Below are the code and all the weights of a small trained network. Each question names an input and a class and asks about switching units off, where a switched-off unit gives its printed mean instead of its output.

import numpy as np


def w(rows, s, z=0):
    codes = np.array(rows[::2]) - 128.0
    scale = np.full(codes.shape[1], s)
    scale[-1] = z or s
    return codes * scale


def f(y):
    return y / 2 * (1 + np.tanh(0.7978845608 * (y + 0.044715 * y**3)))


def log_softmax(a):
    a = a - a.max(-1, keepdims=True)
    return a - np.log(np.exp(a).sum(-1, keepdims=True))


def net(x, mask):
    res = np.array(x, float).reshape(1, 5) / 4 @ E
    y = f(res @ A[0][:, :-1].T + A[0][:, -1])
    res = res + np.where(mask, y, B[0][:, -1]) @ B[0][:, :-1]
    return log_softmax(res[-1] @ U[:, :-1].T + U[:, -1])


A, B = {}, {}
E = w([
[254,120,183],'x0',
[116,235,191],'x1',
[128,129,130],'x2',
[175,179,22],'x3',
[129,129,129],'x4',
],0.0073)
A[0] = w([
[37,123,76,86],'n1',
[141,52,92,64],'n2',
[213,109,155,89],'n3',
[114,254,183,70],'n4',
[171,170,66,42],'n5',
[122,135,131,173],'n6',
[161,196,30,104],'n7',
[94,120,162,1],'n8',
[216,113,159,89],'n9',
[170,183,37,85],'n10',
[124,228,185,56],'n11',
[168,179,51,63],'n12',
[70,78,229,89],'n13',
[91,87,206,97],'n14',
[126,245,175,101],'n15',
[222,104,158,101],'n16',
[123,236,184,77],'n17',
[151,20,79,71],'n18',
[155,175,49,81],'n19',
[49,133,80,117],'n20',
[220,123,161,94],'n21',
[159,200,29,95],'n22',
[204,122,158,65],'n23',
[52,126,89,102],'n24',
[36,119,80,71],'n25',
[223,104,155,94],'n26',
[145,35,89,69],'n27',
],0.0081,0.0064)
B[0] = w([
[86,216,154,200],'n1',
[57,88,116,147],'n2',
[36,192,124,183],'n3',
[77,34,50,221],'n4',
[71,106,203,130],'n5',
[163,132,102,195],'n6',
[142,86,242,254],'n7',
[25,112,206,78],'n8',
[2,217,124,189],'n9',
[112,87,249,216],'n10',
[73,59,85,176],'n11',
[95,87,235,169],'n12',
[177,101,249,219],'n13',
[165,109,210,181],'n14',
[63,7,61,231],'n15',
[30,203,120,213],'n16',
[46,19,43,203],'n17',
[38,49,88,211],'n18',
[130,112,180,182],'n19',
[116,203,149,214],'n20',
[58,182,131,198],'n21',
[146,65,250,248],'n22',
[49,172,140,146],'n23',
[113,188,145,183],'n24',
[68,216,158,182],'n25',
[46,183,126,206],'n26',
[40,64,88,177],'n27',
],0.007,0.0026)
U = w([
[140,128,124,255],'0',
[79,52,75,71],'1',
[79,219,134,65],'2',
[161,93,219,55],'3',
[155,135,111,225],'4',
[253,158,61,60],'5',
],0.014,0.013)

Each question gives the input, the list of numbers given to net, and the class t.
The units are the neurons (one row each of A and B). Each row of codes is followed by its name. A weight is (code - 128) times the scale printed after its matrix; where a second scale follows, it is the last column's (A, B and U).
mask holds one flag per neuron, in row order. A switched-off neuron (its flag False) gives its mean, the last column of its row in B, instead of its output. The means were averaged over made-up inputs and are rounded, as every weight is.
A unit's drop is (log p(t) with every unit on - log p(t) with that unit switched off) / (log p(t) with every unit on - log p(t) with every unit switched off).
The circuit of an input: a set's keep is (log p(t) with only the set's units on - log p(t) with every unit switched off) / (log p(t) with every unit on - log p(t) with every unit switched off). Starting from the 12 units with the biggest drops (on a tie, the unit counted first), units are removed one at a time, each time the one whose removal leaves the highest keep (on an exact tie, the one counted first), for as long as the keep stays at least 0.8.
units of the circuit, in order: the units of the circuit, biggest drop first
k most important neurons: the k neurons with the biggest drops, biggest first
drop of u: that unit's drop, to one decimal
input [-6,-3,4,-7,-3], class 3: units of the circuit, in order -> (n13)
input [7,-7,-4,4,7], class 1: units of the circuit, in order -> (n18, n27)
input [7,8,-5,7,8], class 1: 3 most important neurons -> (n15, n17, n4)
input [-3,4,-1,6,1], class 3: 3 most important neurons -> (n22, n7, n10)
input [-7,3,6,-8,6], class 3: 2 most important neurons -> (n13, n14)
input [-6,1,0,7,3], class 3: 3 most important neurons -> (n22, n7, n10)
input [7,-7,5,6,2], class 1: 2 most important neurons -> (n18, n27)
input [-4,-2,-4,-7,-3], class 3: 2 most important neurons -> (n13, n14)
input [-5,-4,-3,-1,-5], class 2: drop of n1 -> 0.3
input [7,3,-5,5,-7], class 2: drop of n3 -> 0.1
input [-1,1,3,6,5], class 3: drop of n10 -> 0.1
input [-5,7,4,0,4], class 1: drop of n14 -> 0.0
